J: [120 128 129 157 113 118 155 144 119  84 123 162 151 194 137  80 151 130
 121 139  77 125 103 132 135 131 101 126  78]
E: [128 135 129 113 123 121 135 186 110  68 138 138 135 153 120 111  98 116
 121 152  76 128 102 148 100 189  93 148  89]
L: [120 149 129 157 113 118 155 144 119  84 123 162 118 194 137  80 115 130
 121 139  77 136 137 190 145 218 133 126 150]
all E: [110] | 9
start: [120 149 129] | L, 1
all E: [148] | 24 28
all L: [136] | 22
all E: [152] | 20
all L: [144] | 8
start: [118 194 137  80 115 130 121] | L, 13

V: [121 152 108 152 143 110 152 133 128 117 119 102 135 149 137 107 157]
Q: [143 106 115 136 145 123 143 132 144 131 119 149 105  66 148 131 131]
K: [130  83 108 108 143 132 151 129 140 116  86 113 103  99 121 124 108]
F: [133 136 143 158 138 123 159 113 120 159 121 147 101  96 135 146 124]
M: [140 132 128 141 131 121 118 135 130 133 150 158 128  91 152 131 142]
A: [147 101 118 128 139 125 130 134 119 131 128 162 107  56 153 135 127]
W: [126  85 121  87 123 144 122 128 129 112 103 116 120 126 107 132  94]
D: [125 130 162 135 121 139 140 107 115 161 125 145 109 123 114 158 100]
Y: [133 136 169 158 138 123 159 113 132 159 121 147 101  96 135 146 124]
has: [162 135 120 139] | no
has: [102 119 117] | no

mibad: [142 140 130 140 130 130 131 133 140 137 134 133 133 143 133 134 132 140
 134 134 130 133 130 137 137 137 139 130 134 131 133 138 134 140 138 138
 135 142 143 128 137 137 132 133 137 135 130 129 133 133 134 131 142 139]
Tode: [142 140 130 140 131 130 131 133 140 137 134 133 133 143 133 134 132 140
 134 134 130 133 130 137 137 148 139 130 134 131 133 138 134 140 138 138
 135 142 143 128 137 137 132 133 135 130 130 129 140 133 134 131 142 139]
melo: [134 133 133 134 133 129 133 133 132 132 136 132 136 137 139 136 133 139
 135 132 132 136 132 139 132 140 134 131 133 130 136 135 132 137 143 132
 135 136 138 130 136 136 135 132 138 133 135 133 136 133 132 134 133 134]
godug: [132 131 137 129 138 132 135 135 130 129 136 138 138 132 138 140 135 133
 132 134 136 134 134 159 131 130 130 134 134 131 137 135 133 132 136 131
 137 133 131 139 133 137 140 132 133 137 141 154 130 132 131 135 130 131]
mazef: [142 151 130 131 132 141 130 136 150 132 131 137 132 137 130 133 134 137
 133 146 129 131 131 134 134 130 132 139 133 151 136 136 140 131 133 133
 133 137 134 130 131 137 129 130 134 130 133 140 133 132 135 133 141 139]
rad: [136 164 132 140 134 130 133 140 133 133 130 139 133 135 135 130 133 146
 135 131 130 134 132 133 134 136 135 133 132 131 135 142 144 139 159 141
 136 143 133 129 134 135 133 132 135 130 136 133 133 132 131 135 135 135]
siza: [133 133 135 130 134 135 134 134 133 131 133 135 135 132 134 134 135 132
 133 133 136 133 135 137 132 130 132 134 132 134 135 133 133 132 134 131
 133 132 132 137 132 133 134 134 134 136 136 140 132 133 134 136 132 132]
all mibad: [137] | 10 24 25 26 41 42 45
start: [137 132 133 135 130 130 129 140 133 134] | Tode, 42
all mibad: [138] | 32 35 36
all Tode: [140] | 2 4 9 18 34 49
has: [139 132 139] | no

diru: [149 144  72  58]
tez: [101 116  69  33]
vek: [142  65 219  32]
zik: [200  59  53  66]
pemuf: [142  65 219 112]
gofu: [ 59 200 156 143]
mus: [142  65 219 178]
pif: [208 116  34 175]
ved: [161  36  35 161]
all ved: [35] | 3
start: [149 144  72] | diru, 1
start: [200  59] | zik, 1

zepa: [127 128 113 136 129 131 143 131  95 138 109 127 145 125 120 128 133 124
 119 149  96 128 137 116 115 144 157 179 127 159 120 136 107 131 130 122
 134 135 110 123 116 114  92 120 120]
dimo: [127 128 113 136 129 131 143 131  95 138 109 127 145 125 120 128 128 137
 133 119 116 149 124  96 115 144 157 179 127 159 120 136 107 131 130 122
 134 135 110 123 116 114  92 120 120]
nidot: [125 132 103 143 117 131 118 130 147 129 107 108 136 130 138 133 128 127
 134 131 132 160 136 157 123 137 134  92 112 106 132 154 124 135 148 129
 126 120 131 127 122 122 120 133 133]
tef: [127 128 113 136 109 131 143 131  95 123 109 127 145 125 120 128 128 137
 133 119 116 149 124 141 115 144 157 179 127 159 120 136 107 131 128 122
 134 129 110 123 131 114  92 120 120]
Digen: [127 128 113 136 128 131 143 131  95 123 142 127 119 125 120 128 127 137
 133 119 116 149 124 141 115 144 157 179 127 159 120 136 107 131 128 122
 134 129 110 123 131 114  92 120 120]
has: [113 136 129] | yes
start: [120 133 133] | nidot, 43
start: [128 128 137 133 119 116 149 124  96] | dimo, 16
all tef: [109] | 5 11
has: [123 138] | no
has: [130 138 133 128 126] | no
start: [ 96 115 144 157 179] | dimo, 24

bimu: [153 122  66 133  94 105  83 111 122 105  68 102 156 114 145  86 102 222
 113 104 116 153 145  47 153 153]
tadu: [ 74 117 144 114 104 134  75 123 119 148 125 120 117 105  59  89 107 135
 100 140 139 116 141 128  83 117]
Lam: [123 128  96  85 100 116 122 175 108 146 122  67 132 133  63 140 121 129
 142 123  90 155 146 101 100 107]
Gotub: [ 74 117 144 114 104 134  75 123 119 148 125 120 117 105  59  89 107 135
 100 146 139 116 156 129  85 112]
Fodib: [153 150 115 106 177 106 114  74 154 157 125 115 148 141 124 163 122 158
 164 125 134 129 103  99 117 176]
Fasuz: [153 150 115 106 177 106 114  74 154 157 125 115 148 141 124 163 122 122
 164 125 134 121 103  99 117 176]
Gil: [117 155 144  91 158  91 111 116 106 157 175 167 140 161 156 108 127 165
 127 146 128 125 126 103 166  84]
all bimu: [145] | 15 23
has: [222 113] | yes

Pag: [ 37 133 121 105 175 121 206 121  74 107 122 175 175 169 121]
zed: [108 153 117 133 165 177 183  93 131 173  69 121 200  29 124]
fama: [ 92 118 170 140  97 120  55 126 200  51 174 134 133 226 128]
all Pag: [175] | 5 12 13
has: [ 74 107 123] | no

momut: [168 123 134 134 170  72 128 103]
Voboz: [130 101 156 103 214 135 214  80]
Bipu: [119 170 129 129  53 169 169 169]
zula: [101  80 107 187 210 142 146 178]
vefu: [151 146  61 170 139 108 151 151]
legi: [179  89  42  94 109 160 144 115]
defu: [197  97  84  52 158 104 142 182]
kad: [104 154 193 159  70 142 128 158]
all kad: [70] | 5
all Bipu: [169] | 6 7 8
has: [ 94 109 160] | yes

Pomod: [ 98 123 187 162 134 154]
kef: [177 132 177 177 132 132]
Fepop: [ 71 117 156 158 128  94]
nuzu: [119 140 176  84 132 170]
sodu: [140 119 176  84 149 133]
pup: [134 182  79 151 108 149]
all kef: [132] | 2 5 6
start: [119 176  84 149 133] | sodu, 2
start: [119 140 176  84] | nuzu, 1

Kape: [148 160 182 149 119]
falep: [128 113 116 156 121]
tizip: [174 212 126  88 136]
nub: [163 181 146 133  98]
bes: [148 160 182 149 161]
bafiz: [171 178 147 138 121]
zusi: [160 169 160 143 101]
has: [173 212 126  88 136] | no
all zusi: [160] | 1 3
has: [171 178 147] | yes

sedo: [196 148 150 110 115 109 131 153 102 162 160 174 108 120  86 132 173 101
 149  89 151 124 119 142 110 112  90 102 121 106 193  99  77 197 179 133]
Danob: [160 174 108 119  86 132 173 101 149 162 160 174 108 120  86 132 173 101
 149 135 151 124 166 142 141 112  90 102 121 130 193  99  77 197 179 149]
biti: [196 148  93 110 115 109 131 153 102 162 160 174 108 120  86 132 173 101
 149 135 151 124 166 142 141 112  90 102 121 130 193  99  77 197 179 149]
has: [149  89] | yes
which: [196 148 150 110 115 109 131 153 102 162 160 174 108 120  86 132 173 101
 149  89 151 124 119 142 110 112  90 102 121 106 193  99  77 197 179 133] | sedo
all sedo: [132] | 16
which: [160 174 108 119  86 132 173 101 149 162 160 174 108 120  86 132 173 101
 149 135 151 124 166 142 141 112  90 102 121 130 193  99  77 197 179 149] | Danob

dumu: [148 145 162 135 118 137 156  86  79]
mavuk: [148 139  75 140 123  75 166 166  75]
geb: [148 154 141 151 125 123 136  93  58]
sas: [141 111 162 149 132 122 173  93  64]
Gukil: [148 159 146 133 111 137 134  70  81]
veve: [148 154 163 126 124 136 166 102  71]
zipov: [148 131 173 133 121 133 166 102 173]
zef: [148 145 153 153  74 135 171  79  62]
Ziton: [148 139 162 149 132 133 173  93  64]
Zeze: [148  74 165 140 111 120 132 120 132]
all zipov: [133] | 4 6
has: [156 137 118] | no
all mavuk: [75] | 3 6 9
all Ziton: [149] | 4
start: [140 111] | Zeze, 4
start: [120 132 120] | Zeze, 6

Dabuz: [ 99 149 149  95 157 124  78 122 157 124 101]
Beso: [148 168  93  76 143 158  89  86 145 167  97]
Pife: [ 93 117 155 105 142 135 155  99 107  92 110]
vit: [ 65 174 174  85 174 174 154 174  85 167 146]
tugul: [158 140  86 104 146 165 158 146 103 165 151]
pudap: [116 135 170 131 149 114 106 112 115  82  95]
Dutil: [ 65 174 112 112 114 131 149 106 115  97 106]
rekid: [ 77 126  93  72 145 137 166 126  93 153 106]
zivom: [116 135 170  87 149 114 106 112 115  82  95]
Dava: [120 117 143 127 150  84 151 131 124 165 147]
bise: [174 170 119 110 139  82 108 108 101 173 153]
desa: [120 117 143 127 150  84 151 131 124 165 150]
all vit: [174] | 2 3 5 6 8
start: [131 149 114 106 112 115] | pudap, 4
all rekid: [166] | 7
start: [ 65 174 174  85] | vit, 1
start: [ 87 149 114 106 112 115] | zivom, 4
has: [106 116  97 106] | no

Kirek: [ 99  95 146 157 146  78 170 163 126 136 160 134 133 137 126  93 118 189
 136 142 121 116 122 108 147 166 113 111 115 141 113 158 160 114 102  68
 186 139  91 166 146 133 117  95 136 154 113  54  97  77  87 110 133 125
 121]
ropu: [123  78 126 165 129  81 196 173 125 137 155 124 134 144 114  94 104 187
 135 133 143 106  94 117 134 170 102 122  94 130 123 150 157 116  83  86
 174 158  83 155 153 116 121 105 110 148 117  57  81  81  70 103 140 134
 129]
feg: [167 114  90 122 103 120 157 134 111 134  86 149 163 130 129 132 141 161
 115 120 180 102  81 176 136 178  86 107 150 159 138 107 118 155  51  95
 164 200 112 163 102  93 136 139  97 156 121  90 129  84 100 121 146 153
 153]
rozer: [132  75 119 167 122  85 202 174 123 138 150 121 137 146 111  96 102 183
 132 129 153 101  84 125 129 171  97 124  92 127 127 145 155 119  75  91
 167 169  81 152 152 111 125 109 102 147 118  61  79  83  66 102 143 137
 134]
start: [114  90] | feg, 2
has: [126 137 133] | no

nupo: [129 127 130 128 128 125 143 129 127 206 128 128 128 128 126 127 127 129
 128 128 130 128 130 128 128]
Pobal: [177 135 141 173  96  70 121 136 163 163 123 114 163 102 129 101 177 117
 163 117 114 142 141 179 126]
dagam: [ 83  70 217 120 107 123 128 120 145 206 126  99 103 135 184 115 148 176
  85 116  74 151 217 214 116]
zavu: [ 97  68 162 154  74 130 130 116 112 206 140 176 111 154 181 142 147  93
 154 124 147  87 162 164 140]
sevid: [ 73 140  99  99 140  96 136 156  87 206 132 153 166 127 202  73 171 164
  63 133  38 139  99 125 220]
lafu: [132 132 105 109 112 109 122 138 110 206 124 114 117 104 149 125 111 116
 212 167 139 105 105 143 105]
regeg: [129 127 127 127 128 127 120 129 126 206 128 127 130 128 129 128 127 129
 128 127 128 128 127 129 128]
Bigim: [117  49 155 209 152 137 125 175 112 206 136  94 138 139 158  94  97 129
 123 132 166 171 155 129 171]
pulo: [122 126 176 119  78 121 128 144 131 206 129 148 144 146  78  94 129 123
 121 140 132 125 176 127 102]
pufo: [171 100  85  55 114  45 122 123 110 206 200 129 182 138 150 118 142 147
 184 161 136 142  85 202 205]
Vufub: [127 112 126 192  86  95 123 153 136 206  99 217 159  96 136 152 201 156
 165 149 113 143 126 153 118]
kifav: [196 124  93 165 162 141 119 164 135 206 142 158 170 154 196 171 128  88
 174  73 101 113  93 115 163]
has: [217 159  96] | yes
has: [ 73 174] | no
all Pobal: [177] | 1 17
all nupo: [128] | 4 5 11 12 13 14 19 20 22 24 25
has: [141 180 126] | no
all dagam: [126] | 11

taduk: [134 124 111 119 122 120 159 142 133 137]
Kivot: [134 124 107 119 122 120 159 142 133 137]
batal: [ 77 154 198 159 165 102 105 128 138 111]
mani: [144 121 143 107  88 136 118  80  82 106]
fuben: [165 102 159 154 198  77 125 133 110 191]
seg: [130 160 132  78  60 125 139  45 112  91]
Talu: [108 178 140 108  78 135  97 112 112 113]
Naf: [136 118  80  80 103 113 101 124  42 139]
which: [144 121 143 107  88 136 118  80  82 106] | mani
start: [165 102 159 154 198  77] | fuben, 1
start: [136 118  80  82] | mani, 6

kipek: [137 166 109 125 100 120 121 117 126  75 137]
Kire: [161 108 164  95 198 201 126  91 155 121 103]
dol: [161 146  69 123 119 125  85 145 145 140  85]
Vivid: [144 191 139 206 179 131  74 131 193 129 125]
Bama: [137  81 109 125 100 120 121 117 126  75 137]
vidaz: [121 107 171 105 118 121 139 180 139  92 115]
movup: [103 186 148 131 142 117 148 109 148 148 150]
vabik: [131 148 133 108 118 124 125 132 106 135 129]
Sama: [161 108 164  95 198 201 126  91 155 121 135]
fot: [117  99 138  84 102 172 118  87 148 162 111]
ref: [124 124 132 106 113 150 135 130 134 149  93]
Fika: [164 142 144 104 148 134 162 206 129 113 153]
all dol: [146] | 2
which: [161 108 164  95 198 201 126  91 155 121 103] | Kire
has: [108 164] | yes
start: [124 125 132 106] | vabik, 6
all movup: [148] | 3 7 9 10

pubu: [128 209 209 128 133 201 209]
mizel: [ 96 117  48  96  36 140 129]
gatov: [ 96 117  48 182  59 150 161]
Danu: [128 132 209  40 153  81 209]
all pubu: [209] | 2 3 7
has: [ 48 183  59 150 161] | no
has: [ 96  36 141] | no
start: [209 209] | pubu, 2
has: [ 48 182  59 150 161] | yes
has: [ 48 117  96] | no
all Danu: [132] | 2

savil: [ 94 160 148 115  89 133 178 100 141 138  98 161 105 114 126 144  80 143
 107 142 134  91 165 119 145 122  92  72  75 152 162 139 147  97 155 129
 135 127  77 110 141  58 109 198]
baz: [111 120 150 172 130  56 162 152 155 175  80 183 146 171 165  62  79  81
 124 108 158 126 143 157 162  45 177  99  97 113 199 140  92 157 117  72
 108 146  93  67 126 105 158 143]
veruv: [ 94 160 148 115  89 133 178 100 141 138  98 189 105 114 126 144  80 143
 138 142 134  91 165 119 145 134  92 134  75 152 162 139 147  97 155 129
 133 127  77 110 141  58 109 198]
ledu: [150 121 135 114 171 165 174 170 116  69 135 124 170 178 137 152 112 146
 137 128 116  90 180 109  68 132  83 168 158  95  82 103 133 148 141  81
 133 164  90 130 124 161 103 179]
tafi: [135 168 105  99  77 125  94  81 162 172  91 116  80  90 106 138  95 146
  95 152 101 102  81 163 175 139 121  95  96 176 164 167 151  87 140 160
 146  86 105  99 111  86 158  92]
Sivet: [121 177 133  88  92 174 145  92 156 147  93 132 105 112 110 177  82 175
  96 157 116  81 141 144 152 153  85  85  93 159 145 152 168  82 178 143
 151 123  80 110 131  65 137 162]
all veruv: [134] | 21 26 28
has: [110 141  58 109] | yes

bul: [ 72 120 207 156 207 200  87]
Tufo: [149 149 173  66 126 173  60]
popo: [ 82 166 167 166 101  82  82]
Nizuv: [ 60  83 166 166 101 154  82]
start: [120 207 156 207 200] | bul, 2
all Tufo: [173] | 3 6
all bul: [207] | 3 5
all Nizuv: [60] | 1
all popo: [167] | 3
all Nizuv: [166] | 3 4
has: [166 101 153] | no

Govo: [156 148 171 171  99  99  98]
zisur: [156  90  97 156  82  90 142]
zerid: [134 115 124 141 141 103 162]
start: [82 90] | zisur, 5
has: [ 82  89 142] | no
all Govo: [99] | 5 6

Mupa: [175 181 115 141 174  87 118 142 209 175]
foviv: [162 153 190 146 200 103 144 155 195 146]
kani: [162 153 179 146 114 114 114 179 179 179]
has: [162 153 179] | yes
start: [179 146] | kani, 3
all kani: [114] | 5 6 7

Dimel: [152 121  45 147 202  59 133 173  76 192  70  95 145 163  49 147  83 144
 143  74]
vaso: [151 202 140  44 132 156 140 171  99 172 132 162 159  55 105  61 163 108
 167 149]
dud: [151 202 105  44 132 156 140 171  99  98 132 162 159  55 105  61 163 108
 167 149]
met: [ 99 172 132 161 159  55 105  61 163 108 167 149 156 138 140 127 149 106
 134 124]
lev: [172 122 171 134 208 165  88  47 152 128 160 156 156 138 140 127 149 106
 134  78]
has: [162 158  55 105] | no
all dud: [99] | 9
start: [ 99  98 132 162 159  55 105  61 163 108 167 149] | dud, 9
has: [156 137 140] | no
start: [134 208 165  88  47 152 128 160 156 156] | lev, 4
which: [ 99 172 132 161 159  55 105  61 163 108 167 149 156 138 140 127 149 106
 134 124] | met

tebo: [ 65 146 191 117  82  99  69 117 124 226  79 101 127  73 186 100 173  99
 127  55 150 159]
Mige: [220  61  60  77 136 211 211 114 106  75 158 110 112 124 137 192  57 136
 158 136 109  88]
benov: [152 116 128 114 120  96 102 155 156 146 142 146 134 158  74 130 138 102
 110 146 146 120]
pimok: [220  61  60  77 190 211 211 114 106  75 158 110 112 124 137 116 121 136
 174 118 119 132]
has: [113 106] | no
start: [ 99 127  55] | tebo, 18
all Mige: [136] | 5 18 20
which: [220  61  60  77 190 211 211 114 106  75 158 110 112 124 137 116 121 136
 174 118 119 132] | pimok

kul: [112 137  56 125 128 163 136 192 155 145 132 144 139]
bik: [135 126 129 109 128 139 169 181 120 117 129 109 123]
Ligo: [120 104 173 123 128 130 152 143  77 121 131  94 123]
kosod: [ 98 109 138 144 128 145 118 135  94 150 136 120 129]
bufov: [114 131 124 143 135 140 117 115 135 153 137 140 121]
tene: [131 137  96 128 128 124 111 108 151 124 122 144 139]
has: [144 135 140] | no
all bufov: [114] | 1
has: [181 120] | yes
start: [124 111 108 151 124 122] | tene, 6

zupet: [118 227 158 152 122 127  43]
lur: [118 227 227 227 228 227 227]
Rima: [ 94 112 179  43 127 152 122]
all lur: [227] | 2 3 4 6 7
has: [227 227] | yes
all Rima: [43] | 4
start: [ 43 127 152 122] | Rima, 4
start: [122 127  43] | zupet, 5

